3.77 -0.23
3.48 -0.10
0.26 -0.32
6.46 2.55
|
-0.23 3.48

-3.00 0.03
0.37 6.23
|
0.03 0.37

-0.42 -1.86 -2.73 -6.84 0.32
-1.43 -0.56 -0.67 1.61 -3.85
|
0.32 1.61

-0.78 0.36
-6.44 0.71
|
0.36 -6.44

6.02 -5.34 5.41 -1.17 0.57
1.02 2.92 0.50 5.17 3.10
-1.50 2.95 0.10 4.50 3.09
4.76 -7.38 4.90 -1.47 -0.09
|
0.57 5.17 0.10 -7.38

0.03 0.81 5.47 2.08
1.43 -1.63 -0.07 0.24
2.01 -0.26 -2.95 -0.73
1.84 0.36 2.88 1.22
|
2.08 -0.07 -0.26 1.84

5.33 -4.57
1.40 -6.61
|
-4.57 1.40

0.37 -0.07
-5.63 2.06
|
-0.07 -5.63
---
-0.08 -0.17 -0.14 0.01 -0.05
5.91 5.33 4.82 5.53 7.08
0.12 -0.01 -0.08 -0.41 0.03
|
-0.05 5.53 -0.08

-3.74 4.87 6.60
3.39 -1.85 1.99
-5.74 -1.07 6.20
0.07 -6.40 0.92
|
6.60 -1.85 -5.74

0.81 2.50 -1.74 5.59 3.76
2.04 -0.73 0.82 0.95 1.29
|
3.76 0.95

5.37 0.40 -3.73 4.85
-3.93 -0.58 2.66 -2.48
|
4.85 2.66

5.83 4.06 6.89
4.13 7.02 2.88
-2.52 1.54 -6.80
-4.42 -7.31 7.43
|
6.89 7.02 -2.52

-4.76 1.53
-7.20 -4.20
|
1.53 -7.20

-0.38 6.08 1.88 0.15 -0.56
-0.39 6.31 1.95 0.16 -0.59
0.01 -0.15 -0.05 0.00 0.01
|
-0.56 0.16 -0.05

-6.85 3.39 -1.02
0.02 -2.83 2.59
-5.53 -7.05 -1.12
|
-1.02 -2.83 -5.53
---
1.22 1.04 -5.60 0.66
-0.87 1.57 -2.48 1.27
-3.53 0.93 5.70 0.64
-1.40 1.74 -1.41 1.15
1.34 0.96 -5.69 0.62
|
1.57 -2.48
0.93 5.70

4.33 1.68 -1.70 1.50
0.31 2.28 -0.72 -1.78
3.46 -2.57 2.04 -2.03
3.91 5.70 6.00 -2.46
-2.61 0.56 -1.45 1.92
|
2.28 -0.72
-2.57 2.04

-2.76 -0.49 1.83 6.06
0.29 -0.07 -0.38 0.69
-0.32 0.00 0.39 -0.66
0.28 -0.31 -0.64 1.02
-3.33 -4.36 2.42 -1.72
|
-0.07 -0.38
0.00 0.39

-1.47 -5.42 -0.45
0.75 -1.00 -2.11
2.02 -3.15 -0.77
1.70 -3.00 -0.49
-2.10 -4.65 0.60
|
-1.00 -2.11
-3.15 -0.77

-3.23 5.26 1.32 -4.57
-0.40 1.52 -1.85 0.07
-3.76 5.39 0.07 -3.66
|
1.52 -1.85
5.39 0.07

6.39 -3.19 -1.14
-1.21 -6.73 -5.06
-3.42 4.89 2.91
4.03 7.44 6.04
|
-6.73 -5.06
4.89 2.91

1.06 -0.62 0.29
-1.86 1.61 -0.48
-0.19 -0.27 0.87
-0.63 -6.45 1.85
-0.63 -2.01 0.41
|
1.61 -0.48
-0.27 0.87
---
-3.03 -1.58 2.72 -2.29 0.98 -0.62 -0.12 -2.32 1.51 -0.28 0.06 6.49
1.66 -1.39 1.32 -0.48 -0.34 -1.78 -3.52 2.25 -1.25 -0.36 0.75 -2.64
-0.11 -1.04 -1.04 -1.08 0.62 0.06 0.12 -0.27 -1.51 0.14 -1.47 0.32
0.18 -1.08 -0.48 -0.64 0.89 -0.98 0.07 0.74 -1.19 -0.27 -0.76 -0.12
-0.10 0.93 -1.49 0.70 -1.25 1.50 2.82 -1.81 -0.77 1.32 -1.64 -0.97
|
-3.03 2.72 0.98 -0.12 1.51 0.06
1.66 1.32 -0.34 -3.52 -1.25 0.75
-0.11 -1.04 0.62 0.12 -1.51 -1.47
0.18 -0.48 0.89 0.07 -1.19 -0.76
-0.10 -1.49 -1.25 2.82 -0.77 -1.64

1.89 -0.18 0.05 1.70 -6.33 -0.91 -0.40 -3.65 -2.91 1.71
3.58 0.49 0.51 2.13 -1.56 1.26 -6.59 2.76 0.59 -0.39
2.90 -2.33 -2.20 -0.89 4.71 1.00 3.27 2.62 0.09 3.48
2.92 -2.59 -0.96 0.07 3.74 -1.65 3.10 4.65 1.43 2.56
1.93 -2.42 -2.98 -2.20 3.67 4.23 3.92 -1.23 0.86 1.21
-6.85 -0.42 2.47 -3.02 -0.86 -2.70 -0.62 -1.48 -0.68 0.15
-0.72 0.79 1.17 1.64 -5.00 -0.07 0.70 -1.74 -5.55 2.94
1.64 -2.33 -0.60 4.84 -0.12 1.73 -4.95 3.14 0.96 -1.59
4.44 0.62 0.78 -0.33 -5.73 -1.45 -3.65 -1.53 0.74 0.30
|
1.89 0.05 -6.33 -0.40 -2.91
3.58 0.51 -1.56 -6.59 0.59
2.90 -2.20 4.71 3.27 0.09
2.92 -0.96 3.74 3.10 1.43
1.93 -2.98 3.67 3.92 0.86
-6.85 2.47 -0.86 -0.62 -0.68
-0.72 1.17 -5.00 0.70 -5.55
1.64 -0.60 -0.12 -4.95 0.96
4.44 0.78 -5.73 -3.65 0.74

5.59 6.48 3.72 5.29
5.27 5.59 4.72 5.85
3.53 4.30 3.81 3.98
6.68 6.37 4.09 5.15
6.24 5.42 4.68 5.14
3.67 3.26 5.96 4.98
|
5.59 3.72
5.27 4.72
3.53 3.81
6.68 4.09
6.24 4.68
3.67 5.96

-1.91 -7.34 -6.45 -1.95 1.79 -1.82 -1.78 0.03 -2.36
1.35 3.50 3.89 2.07 -3.19 1.91 1.59 -3.67 1.04
-1.42 4.58 1.57 2.06 -4.28 1.87 -0.31 -3.34 1.03
-1.60 1.65 -0.10 -2.19 -3.95 -1.21 -1.62 0.06 -1.43
-3.00 3.98 -4.17 0.79 -5.31 1.12 -2.34 -2.31 -0.30
-2.55 -1.15 -6.00 -0.67 -2.39 -0.30 -2.21 -1.23 -1.43
-4.12 -0.63 -1.34 -2.55 -1.73 -2.39 -3.58 1.14 -2.01
-3.81 2.69 1.20 1.23 -2.47 0.30 -2.44 -2.09 0.24
-2.17 3.04 1.37 2.61 -2.62 1.64 -0.90 -3.44 0.99
-3.79 0.05 -0.29 -1.43 -1.83 -1.43 -2.95 0.26 -1.17
|
-1.91 -6.45 1.79 -1.78 -2.36
1.35 3.89 -3.19 1.59 1.04
-1.42 1.57 -4.28 -0.31 1.03
-1.60 -0.10 -3.95 -1.62 -1.43
-3.00 -4.17 -5.31 -2.34 -0.30
-2.55 -6.00 -2.39 -2.21 -1.43
-4.12 -1.34 -1.73 -3.58 -2.01
-3.81 1.20 -2.47 -2.44 0.24
-2.17 1.37 -2.62 -0.90 0.99
-3.79 -0.29 -1.83 -2.95 -1.17

-5.49 -4.85 0.76 5.62 4.42 -1.24 -5.80
0.64 -4.79 -5.44 -0.35 5.07 5.35 0.13
-2.88 3.30 5.87 2.41 -3.66 -5.98 -2.17
3.39 -2.65 -5.87 -3.17 2.98 6.04 2.80
0.00 5.28 5.16 -0.29 -5.40 -4.87 0.63
-1.32 4.36 5.77 1.13 -4.74 -5.71 -0.87
-4.65 -5.52 -0.53 4.80 5.24 0.28 -5.07
6.01 3.18 -2.88 -5.83 -2.93 3.22 6.09
5.10 5.23 -0.16 -5.18 -4.98 0.51 5.33
5.64 4.32 -1.51 -5.81 -4.15 1.82 5.88
2.18 -4.01 -6.03 -1.83 4.18 5.83 1.48
-5.88 -3.78 2.28 6.04 3.55 -2.51 -5.84
|
-5.49 0.76 4.42 -5.80
0.64 -5.44 5.07 0.13
-2.88 5.87 -3.66 -2.17
3.39 -5.87 2.98 2.80
0.00 5.16 -5.40 0.63
-1.32 5.77 -4.74 -0.87
-4.65 -0.53 5.24 -5.07
6.01 -2.88 -2.93 6.09
5.10 -0.16 -4.98 5.33
5.64 -1.51 -4.15 5.88
2.18 -6.03 4.18 1.48
-5.88 2.28 3.55 -5.84

-4.17 -2.15 -2.42 -2.56 0.79
2.33 4.04 -0.02 -1.88 5.45
3.17 1.17 1.45 0.06 -4.13
1.38 -5.00 0.91 -5.86 0.32
-1.31 0.42 2.87 3.71 2.20
|
-4.17 -2.42 0.79
2.33 -0.02 5.45
3.17 1.45 -4.13
1.38 0.91 0.32
-1.31 2.87 2.20

0.81 0.93 -5.58 -4.24 0.99 -3.41 -0.73 -2.46 0.43 0.94 1.53 0.76 3.87
-6.94 2.42 1.19 -1.17 -2.29 -1.60 -0.50 -2.08 -0.89 -1.95 -1.25 -0.35 -2.87
|
0.81 -5.58 0.99 -0.73 0.43 1.53 3.87
-6.94 1.19 -2.29 -0.50 -0.89 -1.25 -2.87
